(in the rows, 128 means zero)
Each row of numbers stands for one element and depends on some of the facts below. Use the named rows to name the rest.

Facts:
q_200 | voga q_157,q_536,q_52 | fluklil c
q_862 | fluklil a
q_157 | fluklil c
q_614 | fluklil f
q_520 | voga q_394,q_130,q_985 | fluklil c
q_37 | voga q_765,q_386,q_789 | fluklil d
q_229 | fluklil g
q_536 | fluklil c
q_447 | fluklil b
q_794 | fluklil c
q_425 | voga q_338,q_16,q_794,q_456,q_862 | fluklil a
q_386 | fluklil b
q_743 | voga q_338,q_177,q_835,q_447 | fluklil d
q_10 | voga q_157 | fluklil f
q_474 | fluklil e
q_365 | voga q_157,q_626,q_286 | fluklil g
q_541 | voga q_465,q_649,q_447 | fluklil b
q_333 | fluklil a
q_863 | fluklil b
q_394 | fluklil c
q_212 | voga q_394,q_967 | fluklil a
q_670 | voga q_794,q_102 | fluklil b
q_133 | voga q_474,q_794,q_614 | fluklil b
q_967 | fluklil b
q_16 | fluklil c
q_130 | fluklil f
q_606 | voga q_447 | fluklil b
q_523 | voga q_794,q_752,q_177 | fluklil c
q_977 | voga q_536,q_447 | fluklil b
q_286 | fluklil b
q_456 | fluklil e
q_765 | fluklil b
q_626 | fluklil a
q_52 | fluklil b
q_177 | fluklil g
q_102 | fluklil e
q_909 | voga q_465 | fluklil b
q_723 | voga q_229 | fluklil a
q_600 | fluklil a
q_465 | fluklil a
q_553 | fluklil c
q_361 | voga q_16,q_752 | fluklil a
q_277 | voga q_229,q_794,q_137 | fluklil d
q_965 | voga q_137 | fluklil b
q_878 | voga q_177,q_863,q_447 | fluklil a
q_946 | voga q_102,q_405 | fluklil a
q_752 | fluklil g
q_219 | voga q_854,q_386,q_553 | fluklil d
q_649 | fluklil d
q_75 | voga q_286 | fluklil c
q_634 | voga q_600,q_985 | fluklil a
q_854 | fluklil a
q_985 | fluklil g
q_882 | voga q_863 | fluklil b
q_338 | fluklil d
q_789 | fluklil a
q_835 | fluklil b
q_137 | fluklil g
q_405 | fluklil e
q_62 | voga q_333,q_137 | fluklil e

Known rows:
q_536: [137 137 134 128 131 115 105 111 140 137 167 152 123 120 130 133 111 129
 132 146 167 157 135 141 132 130 142 121 121 132 123 140 136 127 126 110
 147 126 141 119 131 118 185 137 117]
q_523: [124 132 125 136 144 129 136 121 148  92 126 133 121 135 114 124 136 127
 116 121 130 117 128 126 106  95  91 119 129 133 113 123 114 132 117 129
 132 135 136 111 134 126  75 106 130]
q_177: [129 119 120 127 129 106 154 129 136 120 146 143 117 115 126 127 115 117
 125 140 139 133 131 144 118 124 120 114 121 125 111 134 124 128 128 145
 105 144 147 110 125 146 141 114 113]
q_456: [107 118 128 114 128 122 118 143 140 132 133 149 117 133 112 126 117 130
 115 107 114 126 149 137 108 123 106 100 125 135 132 143 122 130 128 133
 118 136 150 114 125 127  86 120 118]
q_277: [124 131 125 132 136 133 101 114 148 119 110 130  99 149 128 128 149 138
 115 113 167 105 126 113 120 116 100 119 122 118 110 139 116 141 141 127
 122 129 123 109 135 124  73 103 136]
q_229: [119 120 123 123 121 130 105 138 131 132 137 148  94 131 136 140 137 136
 123 117 174 128 129 120 131 105 127 115 116  92 123 133 118 143 151 151
 125 127 122 113 129 137 134  98 122]
q_789: [114 113 142 112 113 132 128 146 109 132 109 125 122 111 111 129 129 142
 146 135 128 154 121 125 117 129  97 120 115 128 147 160 119 112 133 131
 138 136  74 112 128 131 160 135 119]
q_606: [124 149 130 142 143 116 124 128 156 128 153 130 136 136 127 129 136 131
 119 151 146 119 157 124 116 107 139 132 128 137 117 138 121 126 112 121
 134 142 146 112 138 133 120 131 106]
q_465: [138 114 127 121 124 130 121 136 143 140 157 145 130 108 129 129 122 129
 133 165 129 134 164 168 144 108 158 114 126 144 122 131 121 117 125 132
 132 119 143 106 129 149 105 139 115]
q_62: [133 133 129 133 123 131  97 129 139 130 106 135 115 139 116 122 149 149
 120 115 156 113 119 131 132 116 130 124 111 140 106 137 105 137 143 120
 131 134 122 107 147 114 100  93 143]
q_405: [112 118 131 126 124 137 149 115 128 132 120 153 105 127 127 119 131 127
 123 101 128 156 134 139 129 122 115 119 128 122 118 134 130 141 112 116
 125 130 121 112 123 153 125 157 116]
q_286: [139 145 131 130 136 143 105 145 106 141 169 144 101 124 117 137 112 119
 136 129 101 142 116 151 122 174 127 131 105 228 126 136 123 121 121 113
 124 122 128 118 130 117 196 109 116]
q_474: [113 143 119 123 114 122 119 139 139 135 108 134  92 138 101 127 117 129
 114 116 130 155 149 125 118 147  98 122 123  96  94 122 140 132 132 131
 152 122 139 104 135 137 121 126 120]
q_133: [106 142 122 131 130 136 105 128 149 120  96 125  98 148 111 122 134 135
 109 114 132 118 143 112 114 118  92 132 129  99  93 125 131 129 131 120
 162 127 142 100 138 127  91 140 129]
q_102: [110 119 128 120 113 132 138 120 130 129 145 155 101 125 125 120 125 123
 123 106 116 147 130 140 130 127  98 109 124 107 112 131 111 147 105 124
 123 130 120 116 126 151 133 143 114]
q_670: [111 135 129 126 132 132 128 118 153 111 120 135 102 140 123 115 141 133
 115 108 120 114 138 115 123  99  91 123 132 119 108 127 119 137 113 113
 116 130 127 113 133 134  92 149 116]
q_967: [143 140 152 129 128 131 129 155 121 146 108 145 112 130  93 128 132 128
 127 142 143 108 129 140 126  93 128 117 106 150 136 111 163 132 149 137
 159 137 102 115 110 126 143  88 114]
q_634: [136 143 144 133 118 160 122 126 113 124 119 131 123 155  95 125 158 126
 120 150 135 107 135 110 128 150 104 125 114 105 133 123 125 136 153 106
 124 124 118 114 110 108 105  85 113]
q_361: [125 131 127 130 138 132 142 142 149  96 131 130 122 148 113 131 131 124
 109 117 129 120 113 123 101  91 103 112 132 106 126 128 113 125 115 117
 148 137 149 110 126 124  52 113 130]
q_765: [110 113 143 120 109 131 123 142 105 129 112 127 120 116 115 132 132 140
 145 130 136 162 134 122 118 122  95 121 109 157 152 158 119 111 128 139
 159 134  88 111 128 130 147 124 116]
q_649: [143 131 132 126 127 130 112 140 131 132 164 142 134 114 125 127 120 126
 122 156 161 132 164 144 141 136 149 131 131 151 123 127 117 116 108 138
 136 129 149 108 128 143 107 122 114]
q_862: [103 114 130 111 122 124 130 149 130 132 143 148 113 128 122 126 122 125
 112 116 149 114 130 149 103 109 100 103 132 135 126 135 133 128 127 131
  90 135 147 113 133 125  92 123 119]

Rows to name:
Some rows may be elements named above.
[123 120 122 126 126 122 141 145 141 108 144 146 121 132 113 132 111 121
 120 125 134 148 113 147 110 117 106 106 123 105 129 123 121 132 119 139
 133 136 142 114 130 137  95  97 122] -> q_752
[113 116 126 119 124 132 107 135 135 131 143 150  98 139 134 137 139 133
 121 117 169 132 131 120 131 115 121 114 117 105 124 135 124 146 151 148
 124 124 122 113 129 136 130  94 126] -> q_229
[106 133 128 128 133 134 120 118 156 117 121 136  99 136 122 116 142 135
 111 106 123 111 130 119 122  99  84 121 134 105 109 126 119 136 113 113
 119 130 126 113 129 135  91 150 124] -> q_670
[122 128 125 135 136 135  93 120 149 117 106 123  99 151 129 128 147 139
 113 115 172 107 127 110 121 100 102 120 121 112 108 138 119 141 141 122
 122 128 126 109 133 124  68 101 138] -> q_277
[133 154 136 133 149 120 110 100 142 121 135 139 133 132 128 127 131 130
 122 147 163 124 152 127 118  99 141 132 126 120 111 141 115 120 111 105
 149 129 149 115 136 114 123 141 119] -> q_977
[146 142 135 132 125 124 120 117 129 130 159 147 115 124 138 138 118 135
 131 135 114 139 142 137 131 131 136 126 119 138 116 143 145 123 121 108
 162 122 135 120 136 104 184 108 130] -> q_52
[131 154 134 133 151 121 112 106 147 121 148 138 131 131 131 128 130 136
 121 147 165 128 146 130 120 103 143 133 129 121 113 143 116 122 118 101
 153 130 146 112 139 115 123 134 119] -> q_977
[141 140 153 134 127 131 131 157 117 143  98 149 109 134  97 127 129 130
 136 144 141 104 131 143 127  94 130 120 106 167 138 111 156 131 152 134
 153 134  98 113 108 120 146  90 114] -> q_967
[133 116 132 124 124 128 121 134 136 140 163 142 128 111 130 130 127 126
 132 169 128 128 161 168 143  95 163 118 128 149 125 130 122 115 125 133
 143 120 147 107 130 149 112 136 115] -> q_465
[131 114 118 123 108 122 102 141 138 143 123 145 100 127 120 130 125 144
 131 126 169 136 125 139 137 147 130 109 106 122 113 135 120 146 144 140
 114 137 114 116 138 130 119  84 130] -> q_137
[114 126 125 122 123 128 102 137 131 132 141 145  97 132 136 137 135 135
 122 119 170 135 128 123 130 124 118 112 117  89 122 136 121 150 153 150
 119 127 126 115 126 131 130  84 122] -> q_229
[123 132 127 124 134 133 135 140 148  99 130 132 123 149 111 127 129 128
 113 120 131 118 109 126 100  99 104 111 129 113 127 133 114 125 113 119
 149 137 144 111 129 125  53 119 130] -> q_361
[114 136 137 131 135 143 137 105 132 124 111 142 108 140 125 120 147 129
 116 102 124 134 140 122 121 109  97 128 134 123 112 133 114 140 100 108
 134 128 121 109 128 142 105 158 123] -> q_946
[135 155 134 140 153 146  92 120 121 128 162 121 111 137 122 132 126 122
 126 125 115 111 129 115 115 128 123 147 112 216 120 147 124 119 114  94
 143 121 129 115 128  93 149 114 125] -> q_365
[138 143 139 133  97 154 122 141 112 136 136 149 121 138 100 124 134 121
 127 153 131 132 133 128 129 153 122 114 106 108 134 125 136 144 160 135
 120 132 111 116 103 115 129  97 102] -> q_985
[138 125 125 128 106 120  98 130 138 141 116 151 121 130 112 121 136 142
 125 116 150 140 111 154 132 127 145 117 111 136 106 131 110 139 147 131
 121 133 121 105 142 126 123  85 130] -> q_333
[141 125 133 131 134 139 123 123 141 133 139 133 131 118 139 127 141 136
 125 164 125 112 166 153 136  76 154 127 131 156 122 132 115 114 118 118
 149 121 144 105 131 138  69 140 118] -> q_909
[114 126 148 126 125 136 122 131 113 122 103 113 124 128 111 129 144 149
 140 133 136 138 121 106 106 112  87 129 115 157 145 156 116 107 127 124
 146 134  82 106 130 117 127 134 129] -> q_37
[133 147 128 128 133 140 100 151 114 143 178 140 100 125 117 137 110 118
 141 135 107 138 114 150 120 173 123 128 106 230 127 139 126 124 119 115
 130 121 125 119 129 114 196 119 119] -> q_286
[113 119 125 117 116 123 143 158 143 116 157 143 118 137 119 132 118 123
 123 117 137 137 118 148 107 107 120  95 131 111 132 130 122 131 116 133
 130 136 147 113 120 128  95 120 116] -> q_16
[133 160 131 139 148 147  96 122 121 124 156 116 114 132 118 135 126 126
 121 128 110 120 127 117 116 126 125 144 113 216 116 144 125 120 113  92
 145 123 125 114 129  91 148 109 127] -> q_365
[143 143 155 140 133 137 122 150 124 132  90 137 116 140  88 124 145 130
 129 142 136  92 133 123 119  85 127 130 116 157 131 110 146 129 154 122
 166 135  99 112 111 113 111  90 121] -> q_212
[131 159 129 128 144 115 117 122 127 104 143 120 114 119 116 117 142 120
 117 149 138 110 139 130 112 113 129 126 129 143 127 146 134 129 131 120
 123 153 141 103 137 139 122 146 121] -> q_882
[139 142 135 134 123 131 105 122 125 140 181 139 112 113 125 140 105 119
 145 124 119 146 130 136 132 141 140 124 115 170 126 143 142 126 127 111
 137 125 125 115 130 111 182 113 122] -> q_157
[124 113 123 126 135 116 138 126 136 132 166 146 116 124 133 129 126 130
 128 139 139 114 144 141 114 105 112 115 131  96 126 130 128 130 119 128
 124 149 159  99 122 128 133  99 102] -> q_835
[131 124 143 133 113 145 112 147 116 130 131 143 122 139 109 125 126 126
 125 146 122 105 140 137 126 126 139 125 108 124 132 122 131 141 162 129
 129 129  95 110 107 123 139 120 109] -> q_130
[112 137 127 128 137 140 107 127 135 127 120 139  95 147 129 136 152 137
 113 114 168 109 136 104 124  88 119 123 123  93 121 133 110 143 149 140
 127 128 126 111 129 122 109 101 134] -> q_723
[112 123 148 125 125 136 119 133 119 123 101 110 125 133 116 128 144 146
 135 128 138 135 128 105 110 115  89 129 115 150 150 157 113 108 131 126
 149 131  84 107 129 119 128 136 130] -> q_37
[133 143 135 134 152 132 107 129 136 123 148 130 135 135 128 127 139 135
 118 156 145 110 170 133 134  98 138 135 137 135 110 135 112 113 112 115
 160 127 149 102 135 133  75 140 124] -> q_541
[121 109 138 113 118 125 124 139 102 135 122 131 126 123 123 129 124 139
 155 127 127 153 114 118 116 139 115 114 104 131 162 151 127 112 134 141
 119 127  84 105 127 134 167 143 118] -> q_386
[105 133 131 124 142 134 118 130 143 112 124 130 116 148 118 126 141 135
 104 113 132  93 144 125 100  78  94 109 139 135 116 139 118 125 117 117
 129 135 149 110 131 118  54 144 126] -> q_425
[119 108 126 123 124 123 147 135 137 127 155 159 117 126 121 130 119 125
 120 128 144 114 147 139 113 113 113 104 127 125 119 140 121 122 128 129
 109 142 145 106 129 133 114 123 103] -> q_338
[135 139 127 125 132 110 130 122 124 118 166 124 115 111 119 117 128 116
 117 149 143 130 145 145 120 132 136 114 126 128 123 144 133 129 139 135
 111 152 140 110 140 155 142 128 115] -> q_863
[134 142 129 135 135 140 108 131 107 141 175 128 107 125 123 135 108 121
 128 133 107 141 122 134 123 128 137 133 102 226 119 139 139 125 123 111
 133 126 121 116 125 107 170  89 117] -> q_626
[136 126 145 136 115 134 120 163 111 143 102 157 119 128  92 127 126 124
 129 149 128 118 142 133 130 116 133 117 109 129 131 111 147 137 160 136
 141 133  96 115 107 121 143 106 105] -> q_394
[126 131 127 125 130 110 125 131 140 135 165 155 128 120 129 132 114 121
 128 156 148 144 154 149 134 119 150 118 122 117 116 139 127 125 118 137
 127 141 151 111 133 140 146 125 102] -> q_447
[128 130 123 135 120 132 104 132 140 130 104 127  98 147 120 124 140 147
 128 126 195 108 132 131 132 126 130 116 112 140 119 136 119 142 137 115
 118 135 114 113 138 119  93  91 142] -> q_965
[136 151 133 135 146 149  97 142 112 130 156 127  99 138 119 135 126 123
 131 130 102 128 121 141 112 147 115 139 110 235 123 142 118 116 120  99
 138 122 131 116 129 109 168 128 124] -> q_75
[124 152 130 140 146 116 119 132 152 127 146 132 135 132 127 128 135 132
 118 150 152 119 157 123 119 114 141 131 130 141 120 138 120 122 116 119
 126 140 144 108 134 129 121 134 108] -> q_606
[144 152 139 140 143 132  96 108 140 121 154 124 125 136 131 136 127 136
 125 131 132 122 146 118 125 108 127 135 124 150 123 149 137 122 118  93
 166 123 138 114 135  92 160 133 138] -> q_200
[123 132 129 135 155 122 138 117 140 111 134 136 123 132 128 126 139 132
 116 141 140  94 151 119 109  95 104 128 134 130 115 138 113 119 116 113
 129 149 155  96 128 119  90 128 115] -> q_743
[121 121 144 121 138 137 117 126 108 118  83 119 125 142 115 130 138 143
 143 128 118 131 113  81 111 108 112 131 111 163 163 152 125 114 127 127
 134 122  99  99 135 119 135 152 126] -> q_219
[130 138 128 136 135 142 111 136 110 138 171 129 110 126 126 134 109 122
 125 130 106 141 120 133 125 134 139 134 102 223 117 141 136 122 120 107
 132 124 123 115 123 109 168 102 116] -> q_626
[138 151 139 139 133 143 102 109 125 129 176 124 115 123 118 136 121 126
 145 126 121 126 133 114 121 141 131 142 123 169 113 141 134 124 130 100
 148 128 129 115 138  98 133 113 132] -> q_10
[142 146 130 136 153 119 130 110 140 112 129 116 122 133 124 120 141 121
 112 142 147 105 149 126 115  92 119 135 128 129 107 144 117 120 123 119
 126 147 143 107 140 134 107 131 123] -> q_878
[136 134 140 129 103 151 123 133 108 133 129 141 123 140  94 128 143 117
 122 147 141 123 136 128 136 154 110 114 108 100 135 124 131 138 160 116
 115 130 127 119 111 125 134  74 102] -> q_600
[110 123 119 120 112 121 121 140 145 124 136 152  98 130 123 124 111 129
 124 108 143 155 129 143 121 121  96 103 120 114 106 127 132 139 128 151
 103 131 132 114 131 143 129 105 113] -> q_794

